Below is a small trained network, with its code and all its weights. Each question gives an input and a class and asks what happens when units are switched off, that is, made to give their printed mean instead of their output.

import numpy as np


def w(rows, s, z=0):
    codes = np.array(rows[::2]) - 128.0
    scale = np.full(codes.shape[1], s)
    scale[-1] = z or s
    return codes * scale


def f(y):
    return y / 2 * (1 + np.tanh(0.7978845608 * (y + 0.044715 * y**3)))


def log_softmax(a):
    a = a - a.max(-1, keepdims=True)
    return a - np.log(np.exp(a).sum(-1, keepdims=True))


def net(x, mask):
    res = np.array(x, float).reshape(1, 3) / 4 @ E
    y = f(res @ A[0][:, :-1].T + A[0][:, -1])
    res = res + np.where(mask, y, B[0][:, -1]) @ B[0][:, :-1]
    return log_softmax(res[-1] @ U[:, :-1].T + U[:, -1])


A, B = {}, {}
E = w([
[171,29,56,125,128,38,196],'x0',
[149,204,25,209,246,69,55],'x1',
[132,254,28,169,35,127,255],'x2',
],0.0091)
A[0] = w([
[152,69,107,151,96,92,153,88],'n1',
[150,62,177,64,26,136,170,108],'n2',
[133,143,11,214,242,82,45,59],'n3',
[197,56,95,130,91,44,139,37],'n4',
[88,206,145,115,168,190,71,126],'n5',
[150,226,60,148,102,94,239,135],'n6',
[79,178,108,135,190,56,151,36],'n7',
[230,57,113,213,157,25,164,195],'n8',
[194,32,163,117,221,100,23,123],'n9',
[118,87,162,74,190,83,72,42],'n10',
[100,159,40,166,87,104,149,20],'n11',
[132,112,154,146,106,82,134,251],'n12',
],0.012,0.011)
B[0] = w([
[111,223,208,158,108,206,169,149],'n1',
[51,110,110,141,209,197,203,208],'n2',
[63,112,118,84,209,224,232,251],'n3',
[78,141,227,145,70,208,203,158],'n4',
[165,203,173,209,109,143,101,200],'n5',
[43,70,73,202,86,123,147,248],'n6',
[53,130,139,148,124,194,157,155],'n7',
[176,182,182,247,118,150,144,220],'n8',
[28,109,72,221,64,105,166,244],'n9',
[17,95,115,99,43,140,171,176],'n10',
[93,94,103,142,67,138,201,168],'n11',
[194,81,95,219,203,85,88,192],'n12',
],0.013,0.018)
U = w([
[65,46,89,119,21,95,161,54],'0',
[76,81,151,45,210,187,207,143],'1',
[121,206,223,165,63,179,141,96],'2',
[133,80,87,190,188,89,102,235],'3',
[250,15,46,29,6,13,92,4],'4',
[249,48,54,79,38,63,76,4],'5',
[215,124,76,6,83,37,60,4],'6',
[207,180,43,34,176,17,70,4],'7',
],0.013,0.012)

Each question gives the input, the list of numbers given to net, and the class t.
The units are the neurons (one row each of A and B). Each row of codes is followed by its name. A weight is (code - 128) times the scale printed after its matrix; where a second scale follows, it is the last column's (A, B and U).
mask holds one flag per neuron, in row order. A switched-off neuron (its flag False) gives its mean, the last column of its row in B, instead of its output. The means were averaged over made-up inputs and are rounded, as every weight is.
A unit's drop is (log p(t) with every unit on - log p(t) with that unit switched off) / (log p(t) with every unit on - log p(t) with every unit switched off).
The circuit of an input: a set's keep is (log p(t) with only the set's units on - log p(t) with every unit switched off) / (log p(t) with every unit on - log p(t) with every unit switched off). Starting from all 12 units, units are removed one at a time, each time the one whose removal leaves the highest keep (on an exact tie, the one counted first), for as long as the keep stays at least 0.8.
units of the circuit, in order: the units of the circuit, biggest drop first
unit that matters most: the unit with the biggest drop
k most important neurons: the k neurons with the biggest drops, biggest first
drop of u: that unit's drop, to one decimal
input [-6,6,-6], class 0: 4 most important neurons -> (n9, n8, n10, n2)
input [1,4,-7], class 0: units of the circuit, in order -> (n9)
input [1,4,2], class 1: 2 most important neurons -> (n3, n9)
input [-3,0,1], class 3: 2 most important neurons -> (n8, n3)
input [8,-5,-1], class 2: 2 most important neurons -> (n8, n3)
input [3,-1,0], class 3: 3 most important neurons -> (n3, n5, n12)
input [-6,-5,-6], class 0: 4 most important neurons -> (n3, n8, n9, n10)
input [4,2,-2], class 2: 2 most important neurons -> (n8, n6)
input [-2,3,0], class 3: 2 most important neurons -> (n2, n10)
input [8,-4,-5], class 2: 2 most important neurons -> (n8, n1)
input [-5,5,2], class 1: 2 most important neurons -> (n3, n8)
input [-4,-1,-5], class 0: 3 most important neurons -> (n8, n9, n10)
input [3,-6,-3], class 1: drop of n2 -> 0.9
input [2,0,-3], class 3: unit that matters most -> n6
input [-3,-4,0], class 1: drop of n6 -> 0.2
input [-2,-8,3], class 1: drop of n2 -> 0.1
